Here is a tiny trained network, its code and every weight. The questions are about switching its units off for an input and a class, where a switched-off unit gives its printed mean instead of its output.

import numpy as np


def w(rows, s, z=0):
    codes = np.array(rows[::2]) - 128.0
    scale = np.full(codes.shape[1], s)
    scale[-1] = z or s
    return codes * scale


def f(y):
    return np.maximum(y, 0)


def log_softmax(a):
    a = a - a.max(-1, keepdims=True)
    return a - np.log(np.exp(a).sum(-1, keepdims=True))


def net(x, mask):
    res = np.array(x, float).reshape(1, 7) / 4 @ E
    y = f(res @ A[0][:, :-1].T + A[0][:, -1])
    res = res + np.where(mask, y, B[0][:, -1]) @ B[0][:, :-1]
    return log_softmax(res[-1] @ U[:, :-1].T + U[:, -1])


A, B = {}, {}
E = w([
[188,162,86,102,77,6,90],'x0',
[167,183,152,142,95,158,128],'x1',
[115,150,196,179,54,191,98],'x2',
[81,67,154,131,166,151,65],'x3',
[148,188,145,140,51,158,163],'x4',
[103,121,178,173,138,147,48],'x5',
[166,143,84,76,156,117,193],'x6',
],0.015)
A[0] = w([
[224,100,143,171,159,104,104,27],'neuron 1',
[82,95,201,151,144,159,56,121],'neuron 2',
[193,155,167,191,40,167,101,149],'neuron 3',
[138,105,124,141,184,116,121,5],'neuron 4',
[227,88,74,65,191,57,91,153],'neuron 5',
[90,66,156,176,133,195,33,177],'neuron 6',
[129,136,148,101,125,108,21,127],'neuron 7',
[192,102,113,107,123,220,252,158],'neuron 8',
[219,110,14,141,154,95,163,132],'neuron 9',
[197,79,102,130,207,8,158,135],'neuron 10',
[95,123,157,133,139,225,198,145],'neuron 11',
[226,213,121,162,28,107,116,169],'neuron 12',
],0.012,0.011)
B[0] = w([
[69,83,172,89,154,81,115,135],'neuron 1',
[87,70,191,176,198,192,72,224],'neuron 2',
[198,186,190,184,75,158,94,215],'neuron 3',
[134,136,144,96,145,150,114,142],'neuron 4',
[84,113,79,75,106,97,134,212],'neuron 5',
[143,85,169,123,209,252,73,253],'neuron 6',
[136,95,130,122,120,127,77,180],'neuron 7',
[67,156,68,196,98,102,209,206],'neuron 8',
[144,134,105,99,95,97,138,195],'neuron 9',
[89,79,90,45,120,89,139,211],'neuron 10',
[95,132,118,218,98,181,158,211],'neuron 11',
[152,198,150,97,73,86,107,226],'neuron 12',
],0.013,0.026)
U = w([
[68,150,120,195,98,176,246,2],'0',
[167,207,171,123,43,96,79,93],'1',
[193,86,27,8,193,28,185,182],'2',
[57,75,169,149,215,205,20,169],'3',
],0.013,0.0078)

Each question gives the input, the list of numbers given to net, and the class t.
The units are the neurons (one row each of A and B). Each row of codes is followed by its name. A weight is (code - 128) times the scale printed after its matrix; where a second scale follows, it is the last column's (A, B and U).
mask holds one flag per neuron, in row order. A switched-off neuron (its flag False) gives its mean, the last column of its row in B, instead of its output. The means were averaged over made-up inputs and are rounded, as every weight is.
A unit's drop is (log p(t) with every unit on - log p(t) with that unit switched off) / (log p(t) with every unit on - log p(t) with every unit switched off).
The circuit of an input: a set's keep is (log p(t) with only the set's units on - log p(t) with every unit switched off) / (log p(t) with every unit on - log p(t) with every unit switched off). Starting from all 12 units, units are removed one at a time, each time the one whose removal leaves the highest keep (on an exact tie, the one counted first), for as long as the keep stays at least 0.8.
units of the circuit, in order: the units of the circuit, biggest drop first
top k neurons: the k neurons with the biggest drops, biggest first
drop when u is switched off: that unit's drop, to one decimal
input [7,3,0,1,1,4,-8], class 1: units of the circuit, in order => (neuron 12)
input [-4,5,6,-8,0,-4,-2], class 1: top 4 neurons => (neuron 12; neuron 3; neuron 2; neuron 6)
input [3,3,-5,8,4,-6,-6], class 2: top 2 neurons => (neuron 2; neuron 6)
input [-8,2,-7,-3,-4,7,8], class 0: top 2 neurons => (neuron 11; neuron 8)
input [-8,-4,-8,4,-2,-8,-4], class 0: top 2 neurons => (neuron 11; neuron 8)
input [6,-5,8,6,3,-8,-6], class 1: top 2 neurons => (neuron 12; neuron 3)
input [-6,3,-2,-7,7,7,-1], class 0: top 2 neurons => (neuron 11; neuron 8)
input [-4,6,4,-8,-5,6,4], class 0: drop when neuron 11 is switched off => 0.1
input [0,1,-1,-4,-4,8,4], class 2: drop when neuron 2 is switched off => 0.4
input [-4,2,4,4,-6,-7,2], class 0: drop when neuron 2 is switched off => 0.1
input [-4,6,-5,-6,0,4,-4], class 0: drop when neuron 6 is switched off => 0.2
